Here is a tiny trained network, its code and every weight. The questions are about switching its units off for an input and a target symbol, where a switched-off unit gives its printed mean instead of its output.

import numpy as np


def w(rows, s, z=0):
    codes = np.array(rows[::2]) - 128.0
    scale = np.full(codes.shape[1], s)
    scale[-1] = z or s
    return codes * scale


def f(y):
    return np.maximum(y, 0)


def softmax(a):
    e = np.exp(a - a.max(-1, keepdims=True))
    return e / e.sum(-1, keepdims=True)


def log_softmax(a):
    a = a - a.max(-1, keepdims=True)
    return a - np.log(np.exp(a).sum(-1, keepdims=True))


def net(x, mask):
    ids = ['αβγδζηθλμπτφψω'.index(c) for c in x.split()]
    T = len(ids)
    res = E[ids] + P[:T]
    r = res
    for j in range(2):
        rows = slice(2 * j, 2 * j + 2)
        q, k, v = (r @ M[0][rows].T for M in (Q, K, V))
        z = softmax(np.where(np.tri(T) > 0, q @ k.T / 2**0.5, -1e9)) @ v
        o = O[0][rows]
        res = res + np.where(mask[j], z, o[:, -1]) @ o[:, :-1]
    y = f(res @ A[0][:, :-1].T + A[0][:, -1])
    res = res + np.where(mask[2:6], y, B[0][:, -1]) @ B[0][:, :-1]
    return log_softmax(res[-1] @ U[:, :-1].T + U[:, -1])


Q, K, V, O, A, B = {}, {}, {}, {}, {}, {}
E = w([
[150,62,69,144],'α',
[199,149,207,121],'β',
[197,53,111,139],'γ',
[51,83,112,119],'δ',
[203,112,142,100],'ζ',
[61,117,205,102],'η',
[61,124,154,65],'θ',
[134,131,92,52],'λ',
[115,97,205,200],'μ',
[158,167,74,251],'π',
[170,43,157,188],'τ',
[103,55,114,203],'φ',
[152,147,190,74],'ψ',
[130,164,197,50],'ω',
],0.013)
P = w([
[127,223,102,197],'0',
[156,14,147,93],'1',
[154,19,149,84],'2',
[144,19,152,91],'3',
[153,16,162,87],'4',
[151,17,165,83],'5',
[146,12,165,73],'6',
[145,17,165,90],'7',
[144,19,172,94],'8',
[132,2,180,90],'9',
],0.0068)
Q[0] = w([
[109,188,107,133],'H1',
[174,20,174,90],'H1',
[125,231,68,130],'H2',
[113,254,100,120],'H2',
],0.014)
K[0] = w([
[176,50,177,73],'H1',
[107,239,117,195],'H1',
[110,11,211,40],'H2',
[78,44,221,57],'H2',
],0.011)
V[0] = w([
[87,198,115,79],'H1',
[78,198,166,112],'H1',
[128,105,2,87],'H2',
[15,86,109,160],'H2',
],0.016)
O[0] = w([
[48,210,154,122,61],'H1',
[41,185,93,71,141],'H1',
[110,105,222,173,1],'H2',
[69,8,103,126,145],'H2',
],0.015,0.0074)
A[0] = w([
[118,104,159,62,54],'N1',
[129,48,184,137,252],'N2',
[167,155,254,140,188],'N3',
[228,150,104,166,200],'N4',
],0.0093,0.0028)
B[0] = w([
[80,63,109,168,153],'N1',
[107,252,96,240,250],'N2',
[56,143,255,73,170],'N3',
[150,105,147,22,222],'N4',
],0.0074,0.014)
U = w([
[96,202,118,146,252],'α',
[49,98,126,81,107],'β',
[204,199,104,114,108],'γ',
[45,105,130,166,211],'δ',
[141,81,46,92,123],'ζ',
[125,97,171,101,100],'η',
[135,195,119,141,202],'θ',
[63,156,194,120,92],'λ',
[140,98,88,229,79],'μ',
[37,94,155,90,67],'π',
[163,84,202,103,97],'τ',
[147,111,202,56,131],'φ',
[133,159,189,190,188],'ψ',
[253,115,114,145,79],'ω',
],0.0076,0.0033)

Each question gives the input, a string of symbols that net reads in full, and the target symbol t.
The units are the heads (2 rows each of Q, K, V and O) and the neurons (one row each of A and B). Each row of codes is followed by its name. A weight is (code - 128) times the scale printed after its matrix; where a second scale follows, it is the last column's (O, A, B and U).
mask holds one flag per unit, heads first, then neurons. A switched-off unit (its flag False) gives its mean, the last column of its rows in O or B, instead of its output. The means were averaged over made-up inputs and are rounded, as every weight is.
A unit's drop is (log p(t) with every unit on - log p(t) with that unit switched off) / (log p(t) with every unit on - log p(t) with every unit switched off).
The circuit of an input: a set's keep is (log p(t) with only the set's units on - log p(t) with every unit switched off) / (log p(t) with every unit on - log p(t) with every unit switched off). Starting from all 6 units, units are removed one at a time, each time the one whose removal leaves the highest keep (on an exact tie, the one counted first), for as long as the keep stays at least 0.8.
circuit, biggest first: the units of the circuit, biggest drop first
which heads matter: for each layer, one digit per head in row order, 1 if its drop is at least 0.15 and else 0, layers parted by /
drop of u: that unit's drop, to one decimal
input γ φ τ τ τ, target τ: which heads matter : 11
input δ δ φ τ μ τ η γ η, target δ: which heads matter : 01
input ω ω ζ, target α: circuit, biggest first : H1
input φ λ β τ φ μ η α, target μ: which heads matter : 11
input μ β μ η ζ, target ζ: which heads matter : 01
input β λ θ τ τ φ β β, target γ: which heads matter : 01
input ζ λ δ α β δ τ φ, target φ: which heads matter : 01
input λ α τ, target λ: which heads matter : 11
input ζ δ α ζ ω, target φ: circuit, biggest first : H2; N3; N2
input δ β μ δ ψ θ, target δ: circuit, biggest first : H2; N2
input ω λ θ, target α: circuit, biggest first : H1; H2
input α μ μ μ ζ η, target ψ: circuit, biggest first : H2; N2; H1
input γ β ζ τ μ λ μ α ψ β, target τ: circuit, biggest first : N3; H2; H1
input τ μ μ φ φ μ φ, target ω: which heads matter : 10
input μ ζ ω ω μ μ φ δ, target ζ: circuit, biggest first : H2
input φ μ φ λ ζ μ β φ τ δ, target μ: circuit, biggest first : H2; H1; N2
input ζ ω θ, target φ: circuit, biggest first : H2; N2; N3
input λ θ μ, target λ: circuit, biggest first : H2; N3; H1
input τ ω φ φ π β μ, target ψ: circuit, biggest first : H2; N2; N3; H1
input τ β ζ μ μ η φ μ λ, target ω: circuit, biggest first : H1
input θ μ μ, target π: circuit, biggest first : H1; N2
input α μ μ μ γ λ, target ψ: drop of N3 : 0.1
input μ β ω φ φ φ γ δ μ λ, target ζ: drop of N2 : 0.1
input ω ω φ τ μ, target α: drop of H2 : 0.6
input β μ μ τ, target γ: drop of H2 : 1.1
